Here is a tiny trained network, its code and every weight. The questions are about switching its units off for an input and a class, where a switched-off unit gives its printed mean instead of its output.

import numpy as np


def w(rows, s, z=0):
    codes = np.array(rows[::2]) - 128.0
    scale = np.full(codes.shape[1], s)
    scale[-1] = z or s
    return codes * scale


def f(y):
    return y / 2 * (1 + np.tanh(0.7978845608 * (y + 0.044715 * y**3)))


def log_softmax(a):
    a = a - a.max(-1, keepdims=True)
    return a - np.log(np.exp(a).sum(-1, keepdims=True))


def net(x, mask):
    res = np.array(x, float).reshape(1, 6) / 4 @ E
    y = f(res @ A[0][:, :-1].T + A[0][:, -1])
    res = res + np.where(mask, y, B[0][:, -1]) @ B[0][:, :-1]
    return log_softmax(res[-1] @ U[:, :-1].T + U[:, -1])


A, B = {}, {}
E = w([
[220,124,78,69,134,65,63,154,104],'x0',
[152,165,128,144,251,123,113,110,176],'x1',
[142,84,136,179,184,81,126,57,60],'x2',
[139,66,159,177,159,64,131,80,101],'x3',
[199,104,196,144,116,106,73,133,157],'x4',
[188,111,219,197,70,81,144,164,173],'x5',
],0.012)
A[0] = w([
[193,106,198,112,24,86,154,168,144,188],'n0',
[106,193,71,69,220,254,118,150,148,134],'n1',
[72,49,117,158,92,117,156,117,94,197],'n2',
[190,108,143,202,112,106,120,146,162,216],'n3',
[125,134,81,112,158,69,109,62,62,111],'n4',
[146,114,175,201,147,161,145,39,152,153],'n5',
[121,97,121,88,153,88,100,101,63,79],'n6',
[76,124,126,100,162,155,89,133,127,50],'n7',
[212,135,177,170,72,96,90,76,207,151],'n8',
[102,98,131,141,20,82,150,126,125,63],'n9',
[102,71,94,28,91,154,164,104,99,250],'n10',
[106,111,190,240,180,108,137,54,125,244],'n11',
[135,113,45,127,207,111,100,82,55,74],'n12',
[72,163,113,92,152,157,117,124,185,30],'n13',
[125,181,84,70,163,110,87,80,71,199],'n14',
[225,188,141,128,123,137,83,183,159,250],'n15',
[110,168,87,75,106,191,152,130,203,122],'n16',
],0.0095,0.0018)
B[0] = w([
[194,197,86,141,114,109,100,255,175,238],'n0',
[36,137,101,89,227,128,150,61,157,238],'n1',
[165,116,120,161,53,100,109,109,92,193],'n2',
[202,93,167,145,177,92,109,222,164,203],'n3',
[193,96,148,98,127,196,92,58,27,204],'n4',
[85,95,247,143,133,126,167,135,129,207],'n5',
[176,131,128,174,136,141,70,60,86,182],'n6',
[121,228,85,120,141,122,156,58,142,155],'n7',
[140,125,71,200,192,76,135,196,143,224],'n8',
[90,154,185,122,78,142,103,172,135,193],'n9',
[127,159,108,83,70,147,118,151,81,207],'n10',
[179,46,226,201,81,116,220,18,123,249],'n11',
[166,125,119,68,124,192,136,98,48,224],'n12',
[89,99,119,78,148,57,139,112,193,172],'n13',
[124,125,57,76,169,97,82,92,94,206],'n14',
[124,97,50,126,200,77,59,143,192,207],'n15',
[70,146,131,97,122,153,154,147,172,200],'n16',
],0.0073,0.014)
U = w([
[94,138,123,111,5,138,113,182,142,255],'0',
[169,104,88,72,152,144,80,76,68,29],'1',
[4,130,104,72,182,135,116,108,197,196],'2',
[178,104,130,147,186,86,63,198,188,97],'3',
[182,75,211,211,120,104,196,99,146,24],'4',
],0.011,0.00086)

Each question gives the input, the list of numbers given to net, and the class t.
The units are the neurons (one row each of A and B). Each row of codes is followed by its name. A weight is (code - 128) times the scale printed after its matrix; where a second scale follows, it is the last column's (A, B and U).
mask holds one flag per neuron, in row order. A switched-off neuron (its flag False) gives its mean, the last column of its row in B, instead of its output. The means were averaged over made-up inputs and are rounded, as every weight is.
A unit's drop is (log p(t) with every unit on - log p(t) with that unit switched off) / (log p(t) with every unit on - log p(t) with every unit switched off).
The circuit of an input: a set's keep is (log p(t) with only the set's units on - log p(t) with every unit switched off) / (log p(t) with every unit on - log p(t) with every unit switched off). Starting from the 12 units with the biggest drops (on a tie, the unit counted first), units are removed one at a time, each time the one whose removal leaves the highest keep (on an exact tie, the one counted first), for as long as the keep stays at least 0.8.
circuit, biggest first: the units of the circuit, biggest drop first
top k neurons: the k neurons with the biggest drops, biggest first
drop when u is switched off: that unit's drop, to one decimal
input [-2,2,-7,4,-8,8], class 3: circuit, biggest first -> n11
input [5,3,0,-4,-4,-5], class 2: top 3 neurons -> n1, n16, n13
input [-1,3,3,-6,1,2], class 2: top 2 neurons -> n0, n11
input [1,3,-5,5,-2,0], class 2: top 2 neurons -> n11, n0
input [-3,8,8,-3,-7,-2], class 1: top 2 neurons -> n12, n4
input [7,3,-6,0,-6,-8], class 2: top 2 neurons -> n1, n16
input [5,-5,-2,-8,7,-3], class 3: top 2 neurons -> n15, n0
input [-2,-7,-7,-3,-7,-4], class 2: drop when n1 is switched off -> 0.3
input [-6,6,-8,2,1,3], class 2: drop when n16 is switched off -> 0.2
input [-4,6,8,-4,3,-2], class 4: drop when n11 is switched off -> 0.5
input [6,-7,3,-8,1,-1], class 0: drop when n1 is switched off -> 0.1
